Facts:
brinak	Π	grunas; brofludo	Π	zaris; broska	Π	klevul
broska	Π	kugur; brosku	Π	basas; deben	Π	voskir
deben	Π	kosto; deklasti	Π	plike; droflil	Π	bruzi
dronak	Π	zaris; dronak	Π	voskir; dronak	Π	flobrobru
drustose	Π	mufel; drustose	Π	zaris; fiklo	Π	viplu
fitum	Π	voskir; flanal	Π	kolo; flereda	Π	brofludo
flereda	Π	sokegru; fligra	Π	gedrir; fodripak	Π	zaris
fodripak	Π	rodor; giflen	Π	bruzi; giflen	Π	voskir
grorezik	Π	basas; grosom	Π	kolo; grunas	Π	nedrim
kegu	Π	leflin; kepa	Π	pluviflor; klefak	Π	ligrepi
klevul	Π	klefak; klevul	Π	togigom; kluplik	Π	flobrobru
kolo	Π	voskir; kosto	Π	zogris; kosto	Π	basas
kotrem	Π	fligra; kugur	Π	viplu; leflin	Π	basas
ligrepi	Π	mufel; limu	Π	klaplipas; maplun	Π	mufel
maplun	Π	kotrem; medror	Π	klefak; nedrim	Π	sokegru
nosos	Π	basas; nosos	Π	sepok; nugrubras	Π	fligra
peras	Π	plemum; plemum	Π	klaplipas; plemum	Π	viplu
plike	Π	zaris; plopos	Π	tagro; plopos	Π	viplu
plubres	Π	voskir; pluviflor	Π	mufel; posozen	Π	mufel
pozon	Π	trosur; remak	Π	nugrubras; resam	Π	mufel
resam	Π	voskir; riplom	Π	brofludo; robil	Π	zaris
rodor	Π	voskir; ruma	Π	kolo; rupes	Π	kolo
sepok	Π	skoskom; sepok	Π	zaris; sivom	Π	gedrir
sivom	Π	kegu; skazel	Π	leflin; tagu	Π	basas
togigom	Π	voskir; trosur	Π	kolo; vatru	Π	deklasti
vestelir	Π	dronak; vizuti	Π	ligrepi; vizuti	Π	mufel
vizuti	Π	vatru; vizuti	Π	robil; zodeplem	Π	ligrepi
zupes	Π	togigom; basas	Ξ	245; biklo	Ξ	292
braflem	Ξ	245; brinak	Ξ	245; brofludo	Ξ	483
broska	Ξ	292; brosku	Ξ	292; bruzi	Ξ	292
deben	Ξ	292; deklasti	Ξ	483; droflil	Ξ	245
dronak	Ξ	483; drustose	Ξ	292; fiklo	Ξ	292
fitum	Ξ	483; flanal	Ξ	245; flereda	Ξ	292
fligra	Ξ	245; flobrobru	Ξ	245; fodripak	Ξ	245
gedrir	Ξ	292; giflen	Ξ	245; grorezik	Ξ	245
grosom	Ξ	483; grunas	Ξ	292; kegu	Ξ	483
kepa	Ξ	245; klaplipas	Ξ	292; klefak	Ξ	483
klevul	Ξ	292; kluplik	Ξ	483; kolo	Ξ	292
kosto	Ξ	245; kotrem	Ξ	292; kugur	Ξ	292
leflin	Ξ	292; ligrepi	Ξ	483; limu	Ξ	483
maplun	Ξ	245; medror	Ξ	292; mufel	Ξ	292
nedrim	Ξ	245; nosos	Ξ	483; nugrubras	Ξ	245
peras	Ξ	292; plemum	Ξ	292; pleser	Ξ	483
plike	Ξ	245; plopos	Ξ	245; plubres	Ξ	245
pluviflor	Ξ	483; posozen	Ξ	245; pozon	Ξ	483
remak	Ξ	245; resam	Ξ	292; riplom	Ξ	292
robil	Ξ	292; rodor	Ξ	483; ruma	Ξ	245
rupes	Ξ	245; sepok	Ξ	292; sivom	Ξ	292
skazel	Ξ	245; skoskom	Ξ	483; sokegru	Ξ	245
tagro	Ξ	292; tagu	Ξ	245; tibrol	Ξ	245
togigom	Ξ	483; trosur	Ξ	292; vatru	Ξ	483
vestelir	Ξ	292; viplu	Ξ	245; vizuti	Ξ	292
voskir	Ξ	483; zaris	Ξ	483; zodeplem	Ξ	245
zogris	Ξ	245; zupes	Ξ	292; basas	λ	b
biklo	λ	a; braflem	λ	c; brinak	λ	b
brofludo	λ	a; broska	λ	a; brosku	λ	b
bruzi	λ	a; deben	λ	a; deklasti	λ	b
droflil	λ	b; dronak	λ	a; drustose	λ	a
fiklo	λ	b; fitum	λ	a; flanal	λ	b
flereda	λ	b; fligra	λ	a; flobrobru	λ	c
fodripak	λ	a; gedrir	λ	a; giflen	λ	b
grorezik	λ	c; grosom	λ	a; grunas	λ	c
kegu	λ	a; kepa	λ	b; klaplipas	λ	a
klefak	λ	c; klevul	λ	c; kluplik	λ	a
kolo	λ	c; kosto	λ	a; kotrem	λ	a
kugur	λ	a; leflin	λ	b; ligrepi	λ	a
limu	λ	a; maplun	λ	a; medror	λ	b
mufel	λ	c; nedrim	λ	a; nosos	λ	a
nugrubras	λ	a; peras	λ	a; plemum	λ	a
pleser	λ	b; plike	λ	a; plopos	λ	a
plubres	λ	b; pluviflor	λ	c; posozen	λ	c
pozon	λ	a; remak	λ	b; resam	λ	b
riplom	λ	b; robil	λ	c; rodor	λ	c
ruma	λ	c; rupes	λ	c; sepok	λ	b
sivom	λ	c; skazel	λ	b; skoskom	λ	a
sokegru	λ	b; tagro	λ	a; tagu	λ	a
tibrol	λ	a; togigom	λ	b; trosur	λ	a
vatru	λ	a; vestelir	λ	a; viplu	λ	a
vizuti	λ	c; voskir	λ	a; zaris	λ	a
zodeplem	λ	a; zogris	λ	c; zupes	λ	b

Known rows:
limu: -5.3; 40.7; 14.8; -21.6; -1.8; 4.5; 18.6; 30.7; 36.3; 23.3; 3.2; -3.8; -1.8; -34.0; 40.2; 20.0
remak: 16.2; -35.2; 0.7; 20.7; 8.8; -24.7; -18.6; -22.1; -60.6; 33.9; 10.5; -16.0; -12.7; 23.7; 44.2; 3.9
robil: 9.1; -3.7; 20.2; 2.2; 4.1; -2.7; 12.3; 9.4; 24.3; -38.8; 10.1; 33.3; 8.6; 9.9; -50.5; -3.9
ruma: -24.6; -37.9; -30.2; 31.6; -2.6; -7.7; -32.7; -8.3; -42.1; 16.1; -9.9; -20.5; 18.6; -5.7; 38.9; -15.2
biklo: -4.2; 4.3; 25.9; -4.1; -13.4; 14.7; 24.9; 4.3; 21.8; -14.3; -0.9; 37.9; -2.6; 12.9; -45.4; 17.2
deklasti: 34.5; 42.6; -2.5; -25.4; 9.1; -9.6; 6.6; 1.9; 33.4; -9.5; 18.5; -26.3; -3.1; -13.5; 31.5; -18.4
drustose: 41.1; -8.1; 29.2; -4.0; 9.9; 10.3; 25.6; 5.0; 49.3; 3.5; 11.1; 21.8; 17.8; 15.1; -48.5; 4.4
leflin: -29.1; 13.9; 20.0; -9.5; -34.3; 5.0; -0.3; -36.8; -10.0; -40.5; 1.2; 51.5; -21.6; 34.9; -57.1; 22.9
basas: -33.1; -8.1; -31.4; 24.8; 4.7; -6.7; -37.3; -27.4; -69.4; -35.7; -13.2; -9.6; -34.7; 35.3; 3.5; -11.0
kosto: -35.4; -15.3; -16.7; 37.2; 23.3; -0.4; -39.5; -19.7; -38.8; 29.3; -9.8; -12.9; -9.9; 26.9; 14.6; 5.4
deben: -23.4; 6.1; 19.7; -9.2; -21.5; 22.7; -4.5; -17.6; 25.3; 4.2; -1.0; 38.2; 11.6; -3.3; -54.5; 13.5
voskir: -6.6; 39.1; -57.4; -61.2; 0.6; 14.7; 7.3; 29.6; 28.5; -41.1; -12.5; -27.3; -5.6; -49.1; -30.2; -12.2
giflen: -0.5; -30.9; -9.6; 28.6; -6.8; -11.3; -36.1; -33.9; -43.4; 35.2; -23.7; -25.2; 6.4; 7.4; 49.6; -30.4
zogris: -38.6; -19.3; -35.9; 36.5; 10.2; -11.6; -35.0; -14.5; -57.5; -5.3; 4.3; -7.4; -7.1; 13.6; 18.8; -2.4
resam: 22.9; -9.7; 19.8; -25.9; -39.5; -0.8; 14.9; -21.1; 13.4; -1.1; -2.7; 32.1; 16.1; 3.0; -33.9; 2.5
rodor: -10.2; 31.2; -31.4; -37.8; -9.6; -6.4; -9.4; 17.7; 24.7; -5.5; 13.3; -16.3; 5.5; -60.0; 11.4; -0.7
kluplik: 7.9; 36.8; -14.7; -29.2; 9.5; 8.0; -1.8; 13.6; 43.4; 14.6; 8.1; -21.3; 7.7; -29.7; 20.1; -7.1
maplun: 40.7; -42.9; -11.6; 20.6; 36.0; -15.6; -8.3; 2.1; -28.6; 56.4; 19.3; -32.0; 9.9; 9.6; 36.4; 3.6
flanal: -2.8; -27.5; -18.9; 37.2; -13.2; -6.0; -29.5; -28.5; -44.8; 23.2; -34.6; -25.9; 8.1; 1.7; 37.1; -24.3
rupes: -29.2; -36.9; -33.2; 38.9; -0.8; -10.7; -43.4; -8.7; -44.1; 18.5; -15.0; -17.3; 17.6; -16.0; 33.5; -19.2
skoskom: 15.1; 47.2; -17.3; -30.8; 25.3; 7.5; -0.3; 20.7; 43.5; -17.2; 15.9; -25.7; -9.3; -27.0; 3.9; -4.6
zodeplem: 38.0; -38.7; -7.8; 22.1; 34.0; -9.9; -3.2; 5.3; -25.2; 44.3; 5.6; -39.1; 7.2; 7.5; 39.1; -6.7
zupes: -2.1; -1.5; 21.8; -15.1; -40.4; 9.8; 8.5; -20.4; 11.5; -17.9; -16.9; 27.1; 16.6; 2.2; -41.1; 3.9

Rows:
-14.3; -16.5; -8.1; 43.9; 3.8; -12.8; -45.0; -37.0; -59.9; 27.1; 4.2; -5.9; -17.4; 37.6; 41.2; 0.2  skazel
5.9; -25.2; -16.9; 34.4; 30.3; -0.2; -13.9; 1.3; -32.2; 22.8; -9.0; -20.3; -6.8; 18.6; 31.0; -11.4  tibrol
29.9; 43.6; -35.0; -37.8; 33.3; 2.9; 13.8; 35.3; 48.8; -46.6; 6.0; -38.7; -6.9; -16.1; -12.9; -22.3  zaris
8.9; 36.0; -31.1; -52.9; -28.9; -5.2; -2.4; 7.2; 16.1; -15.1; 4.4; -20.7; 2.1; -44.6; 6.7; -13.5  togigom
-16.4; -12.6; -10.1; 29.7; 24.1; 0.0; 17.6; 28.7; -39.5; -8.0; -45.3; -23.5; -25.3; 16.3; 35.5; -12.7  viplu
-19.2; -25.6; -15.0; 38.7; 19.0; -11.3; -18.0; -1.0; -50.5; 11.0; -4.0; -13.9; 2.3; -0.7; 44.6; -1.8  braflem
12.3; -7.8; 17.3; -36.3; -9.4; 9.3; 26.2; 1.8; 12.8; -11.6; 21.8; 38.5; -6.5; 4.3; -58.3; 35.1  kotrem
-6.1; -1.2; 18.0; -2.7; -7.6; 22.9; 15.0; -2.4; 35.5; -10.6; -12.1; 24.2; 18.2; 7.2; -50.2; 1.1  vestelir
10.3; 36.9; 0.2; -31.5; -22.4; -13.8; 2.6; 0.5; 12.5; -0.7; 12.9; -9.3; -15.5; -26.0; 30.2; 5.6  pleser
3.1; 1.3; 3.9; -32.1; -9.2; 13.9; 28.7; 7.9; 2.8; -33.7; 16.2; 41.6; -15.4; 11.5; -71.8; 34.6  gedrir
18.5; -5.6; -13.7; -37.5; -7.3; 0.8; 41.0; 19.6; 5.5; -62.9; 11.7; 25.6; -0.1; -1.8; -75.5; 5.9  mufel
-28.0; 8.8; 25.5; 13.5; -15.5; 3.4; 18.1; 4.9; 13.4; -42.7; 8.0; 39.8; 0.3; 13.4; -37.6; 2.4  grunas
-23.6; -28.2; -45.0; 40.6; 29.6; -9.2; -23.2; 5.4; -38.3; -23.9; -21.3; -23.9; 2.3; 13.5; 17.6; -32.4  flobrobru
-38.8; -2.2; -15.7; -25.8; -42.8; 15.8; 9.5; 7.0; 4.6; -53.3; -17.3; 34.8; 12.0; -20.4; -71.6; 1.1  kolo
51.2; 18.0; -26.4; -58.8; 18.4; -7.9; 28.9; 41.4; 36.9; 6.0; 33.2; -26.1; 0.5; -38.9; 7.5; 6.8  ligrepi
19.7; -22.1; -12.9; 46.8; 53.6; -6.3; -17.1; 1.0; -9.6; 16.3; -7.2; -39.4; 1.6; 22.6; 24.7; -34.1  plike
-20.2; 3.5; 5.9; -17.1; -26.9; 27.3; 12.3; -3.9; 30.2; -18.2; -22.6; 28.7; 11.6; -9.5; -69.1; 4.8  trosur
-4.4; 5.0; -6.7; -20.1; -13.9; 25.0; 23.3; 4.6; 23.9; -45.2; -28.1; 29.3; -0.7; -2.9; -76.7; 0.0  bruzi
16.1; -32.9; -14.7; 44.3; 31.8; -3.5; -30.8; -7.4; -9.2; 42.2; -15.9; -38.3; 11.1; 11.4; 35.1; -29.2  fodripak
-18.5; 15.6; 30.0; 1.1; -37.6; 6.8; -9.3; -38.8; -1.6; -15.7; 8.6; 53.6; -10.8; 29.3; -41.6; 18.9  brosku
24.5; -14.1; 36.2; -1.4; -3.6; -9.0; 21.6; 3.8; 24.5; 1.7; 30.0; 31.2; 30.4; -1.7; -26.2; 12.4  vizuti
-48.9; -19.2; -10.9; 51.2; 16.5; -12.4; -51.0; -23.1; -50.2; 18.4; 17.6; -1.1; -7.2; 13.7; 33.4; 9.7  grorezik

Now the same elements, written a new way:
Known rows:
grunas: -8.5; -21.5; -8.6; -20.7; 22.7; 16.5; -9.4; -30.2; 15.5; 24.7; -7.8; 4.2; -14.5
flanal: 33.9; 13.6; -12.8; 0.6; -2.9; 2.4; -6.7; 14.8; -12.4; 18.2; 8.8; -20.3; -3.6
tagu: -24.3; 35.7; 25.7; 1.3; -34.9; -13.9; -2.4; 33.5; -31.8; -31.4; -0.2; -21.9; 34.2
flereda: 7.4; -10.1; -6.7; -5.6; 18.7; 12.1; -11.9; -4.6; 28.8; 8.8; 6.3; -11.3; -23.4
voskir: 41.0; -27.0; -15.1; 10.8; 5.4; 25.5; 12.7; -6.1; -13.0; 10.9; 30.9; 36.6; -17.7
nedrim: -2.8; 6.5; 11.6; -3.7; -14.9; 37.1; -2.7; 6.6; -25.7; 18.4; -3.6; -44.7; 9.8
resam: 15.0; -2.6; -30.4; 6.7; 12.7; -22.0; -10.5; -1.4; 33.2; 27.6; -0.8; 8.7; -15.1
pluviflor: 37.7; 20.0; -7.5; -4.7; -13.0; -11.1; 24.9; -21.4; 37.5; 19.6; -2.5; 21.7; -40.5
zupes: 12.6; -14.4; -26.2; -1.3; 22.4; -12.1; -15.4; -1.2; 14.5; 15.3; 7.0; 12.0; -13.3
sepok: -20.8; -7.4; 3.4; -0.2; 9.2; -2.4; -4.4; 4.2; 26.0; 2.9; 10.3; 2.5; -9.0
tibrol: -13.3; 3.7; 14.7; 4.6; -16.9; 9.4; -3.9; 3.2; -31.4; -7.6; -9.6; -29.5; 21.9
rodor: 48.7; 4.6; 6.8; -21.7; 11.5; 2.7; 9.9; -7.5; 19.5; 5.5; 18.0; 40.4; -33.1
limu: 24.4; -7.7; -2.0; -16.0; 21.9; 12.6; 1.6; -9.0; -6.4; -66.8; -9.8; 15.6; -16.1
nugrubras: -28.4; 9.1; 41.3; 28.0; -21.6; -5.4; 0.4; 7.7; -14.2; 4.2; -3.8; -26.3; 33.3
pozon: 40.3; -4.9; -7.6; -5.7; 16.5; 15.0; -1.7; 1.3; 3.1; -9.1; 20.5; 29.6; -15.8
nosos: 12.7; 29.0; 25.3; -11.5; -15.8; -3.6; 12.6; 26.2; 13.5; -46.2; 18.9; 11.2; -7.5
deklasti: 49.8; 11.1; 14.9; -0.9; -6.3; 14.3; 18.8; 2.9; 38.9; -8.8; 26.6; 10.9; -44.3
drustose: -50.3; 0.3; -9.5; 13.8; 2.6; -7.0; -11.2; 3.4; 22.3; 16.4; -12.6; 5.3; 16.0
ligrepi: 36.0; 10.6; -18.4; 17.2; -17.0; 5.6; 24.1; -9.1; 23.7; 11.5; 0.4; 11.1; -22.7
sokegru: 36.8; 4.9; -1.8; -3.8; -13.4; 34.4; 11.4; -3.2; -7.9; 28.7; 14.1; -46.0; -18.7
togigom: 81.8; -5.0; -17.6; -1.4; 10.9; 7.7; 11.9; -4.6; 18.7; -0.3; 33.5; 21.7; -46.4
fitum: 41.7; 4.9; 2.7; 4.5; 8.0; 12.2; 0.8; 8.4; 7.1; -10.6; 18.3; 28.2; -18.9
medror: 12.5; -0.4; -35.8; 4.4; 4.3; -25.0; -1.7; -10.2; 37.2; 23.3; -9.5; -3.0; -19.3

Rows:
-6.2; 37.2; -3.7; 1.2; -27.5; -16.7; 8.2; -4.0; 6.7; 44.4; -29.1; -24.4; 8.9  posozen
-35.3; -2.3; 28.4; -7.5; 16.9; -33.5; -4.8; -11.3; 23.7; -2.3; -3.1; 20.8; 11.9  sivom
-33.7; 26.2; 23.6; 6.8; -17.5; 9.8; -8.4; 27.1; -18.8; 12.9; -7.5; -24.6; 28.6  fodripak
11.9; 6.5; 16.8; 7.1; -9.7; 14.8; 14.0; 2.6; 21.1; -14.3; 13.0; 13.0; -13.6  vatru
-22.8; 9.2; -1.6; -9.6; 0.0; 7.3; -10.0; 5.8; -42.3; -38.4; -35.0; -30.3; 27.6  plopos
-11.2; -13.6; -31.6; -7.6; 18.7; -23.2; -9.1; -22.1; 16.6; 33.2; -21.2; 22.4; -1.7  klevul
25.9; 32.3; -11.9; 16.4; -31.3; -12.2; 6.2; 7.0; 16.5; 28.9; -12.8; -40.4; -7.0  kepa
40.7; 22.6; 2.2; -7.1; -13.8; 21.3; -1.3; 2.0; -4.1; 10.0; 1.2; -52.0; -18.9  brinak
-34.0; -17.6; -32.6; 0.1; 27.0; -11.9; -20.3; -6.9; -2.0; -13.9; -28.8; 8.4; 14.6  broska
-49.9; -12.5; 5.5; 5.7; 15.7; 10.5; -15.4; 3.7; 5.7; 4.7; 1.0; 12.7; 17.5  vestelir
16.5; 21.4; 32.5; 16.3; -19.8; -9.6; 8.4; 7.6; 3.4; 4.6; 6.8; -34.8; -1.1  remak
-3.3; 21.3; 11.6; -14.2; -29.4; -15.7; 9.7; 14.9; -31.7; -2.3; 2.3; -11.7; 11.5  zogris
27.4; 11.5; 5.8; -0.4; -37.4; -9.6; 18.9; 20.9; -25.3; -17.1; 28.1; -31.6; 2.3  basas

